After every row comes one of two labels: whether the row has a hidden trait. Each part has its own trait and labels.
In the rows, 128 means zero.
[129 139 101  74 133 172 159 145 116 115 140  86  87 155  99 120 206] | MQ
[199 137 101 114 136 165 132 118 118 124 146 151 128 150 122 109 181] | MQ
[154 121  99 129 136 126 117 128 124 142 134 152  85 131 152 118  88] | MQ
[ 83 118 141 139 122  94 126 137 135 142 111 122 106 110 164 136  62] | Ft
[145 130 198  97 138 142  74 156 120 126  97 107  73 131 232 117  70] | Ft
[181 130 147 105 144 147  91 143 117 135 111 138  62 138 185 109  73] | Ft
[114 119  42 111 130 124 160 129 126 149 154 134  69 134 144 121 133] | MQ
[117 127 183 115 131 121  95 149 130 127  91 108  84 121 168 124  54] | Ft
[140 140 126 102 131 160 142 134 120 110 130 101 137 145  68 125 204] | MQ
[ 86 126 138  66 134 138 120 175 124 132  93  70   8 135 203 122  71] | Ft
[162 140 255 111 137 157  71 153 121 102  74  96 133 133 176 119 108] | MQ
[138 125  49 105 133 136 158 126 122 140 157 138  88 149 137 118 155] | MQ
[115 125  35 100 129 138 182 131 123 143 165 127  82 143 105 124 163] | MQ
[143 128  54 117 132 141 158 121 122 138 160 141 113 142 110 122 171] | MQ
[134 121  71 118 132 121 140 127 125 146 135 146  89 130 172 123 105] | MQ
[129 135 104 101 127 162 163 133 120 119 144 103 123 149 121 127 194] | MQ
[137 124 135 113 136 125 110 140 123 137 113 131  74 126 147 119  68] | Ft
[ 99 120  68  82 132 129 147 152 124 145 132 104  27 138 162 118 101] | Ft
[109 124 159 107 134 123 102 153 126 130  98 103  78 123 169 123  65] | Ft
[110 131 205  97 130 141  92 163 124 118  86  76  82 130 175 126  88] | Ft
[118 137 212  84 136 153  93 167 120 110  79  73  86 135 155 124 112] | MQ
[160 131  65  96 136 152 145 127 119 135 157 135  98 148 135 112 161] | MQ
[171 140 109  88 134 169 139 129 114 117 144 124 107 154 100 112 200] | MQ
[141 125 137 102 134 128 107 147 121 137 113 122  57 132 148 118  71] | Ft
[ 79 128 179 107 124 123 116 156 130 119  94  78 103 121 187 137  94] | MQ
[142 135  95  99 131 162 159 136 120 119 157 115 129 146  73 123 194] | MQ
[130 139 232  82 137 155  88 168 120 107  79  72  84 135 183 121 102] | MQ
[104 138 151  88 128 158 145 149 123 109 122  80 122 142 107 130 177] | MQ
[114 132 213 110 131 134  93 155 125 114  88  89 105 124 136 126  98] | MQ
[145 128  52 118 134 139 154 120 120 138 160 146 109 142 127 122 160] | MQ
[126 125 164 118 136 125 100 149 129 133 100 119  86 124 162 122  54] | Ft

[144 118 108 155 135 109 104 126 195 130  91 124 136 131 144 144 111 132
 120 129 101 225 123 155 114 128 145 142 123 142 120 136 116 134 107 147
 154 107  80 146 136  45 139 150 162  65  78 125 131 113 122 124 176 116
 116 104 122 121 138 127 142 141 185 134  55 120] | Rg
[255 119 114 120 140 105 171  48 164 105 195 127 110 191 158  64 171 115
 151 138 151 212 116 170 101 115 135 117 108  87  90 115 128 127  90  68
  88 122 122  94  87  78 170 124 100 185 182 139 120 170 132  99 113 147
 173 127 112 126 125 105 111  87  88 140  44 125] | LC
[ 76 171 136 110 159 135 132 154 117 117 126 121 150 139 133 156  72 128
 127 137 137 110 131 115 143 122  96  96 137 138 104 120 138 119 131 155
 136 117  93 139 141 157 142 142 140 126  79 153 137  31 134 129 141 123
 135 148 134 127 141 133 132 142 152 125  38 147] | LC
[162 141 132 122 109 131 148 140 208 119 120 107 143 153 117 137 127 135
 130 145 105 112 130 188 118 123 136 149 135 125 122 128 153 134 136 103
 158 105  76 143 114  87 151 117 156  71 138 121 130  91 122 129 160 124
 154 113  90 125 133 112 136 142 146 132  43 116] | Rg
[255 128 108 145 123 112 172  56 155 120 159 116  96 192 150  94 176 133
 139 126 120 176 116 186  71 132 144 133 113  94 104 118 131 130  68 110
 100 133 116 120  88  58 161 131 115 158 204 139 125 203 135 122 139 123
 188 103 102 129 182 110 122  80 122 142  17 120] | LC
[  1 120 102 118 133 104 101 149 230 142 121 116 139  67 143  96 133 105
 129 167 133 234 122 134 128 106 147 100 109 104  83 140 125 119 148  98
 118 132  58 113 105  90 152 136 119  96 129 136 120 204 128 112 122 139
 154 114 109 118  87 127 158 126 142 109  51 134] | LC
[111 141 148  96 161 141 156 148 145 115 156  94 167 125 105 138  91 127
 137 126 146  90 137 139 183  98 100 103 146 138 119 118 149 124 186  97
 149  99 122  87 136 172 135 108 130 118  70 120 131  28 128 118 120 152
 125 150 134 129 128 127 125 176  84 126  45 134] | LC
[186 111 160 143 188 102 138 111 118 144 135 123 143 173 129 128 110 136
 134 103 151 240 127 166 103 116  88 112 119 128 120 113 117 124  94 158
  92 127 130  83 139  88 145 136 133 116  90 125 127  84 132 131 161 127
 128 133 148 127 229 113 131 133 125 135  45 151] | LC
[ 90 106 155 138 120 122  85 157 176 146  99 129 144 105 107 132 138 134
 125 143 102 156 131 163 133 134 141 170 129 134 160 138 138 136 150 108
 147 126 109 139 137 119 157 112 156  66 142 101 125 155 116 138 152 120
 100 118 117 124 125 115 137 146 147 120  58 120] | Rg
[ 27  98 155 134 139 120  96 181 172 169  96 112 147  72 102 123 144 122
 127 137 125 182 133 170 125 117 132 160 128 124 148 134 138 128 159 112
 123 144 113  95 123 144 152  99 135  72 150 100 121 175 120 143 140 131
 124 115 120 126 154 119 152 147 124 112  53 135] | Rg
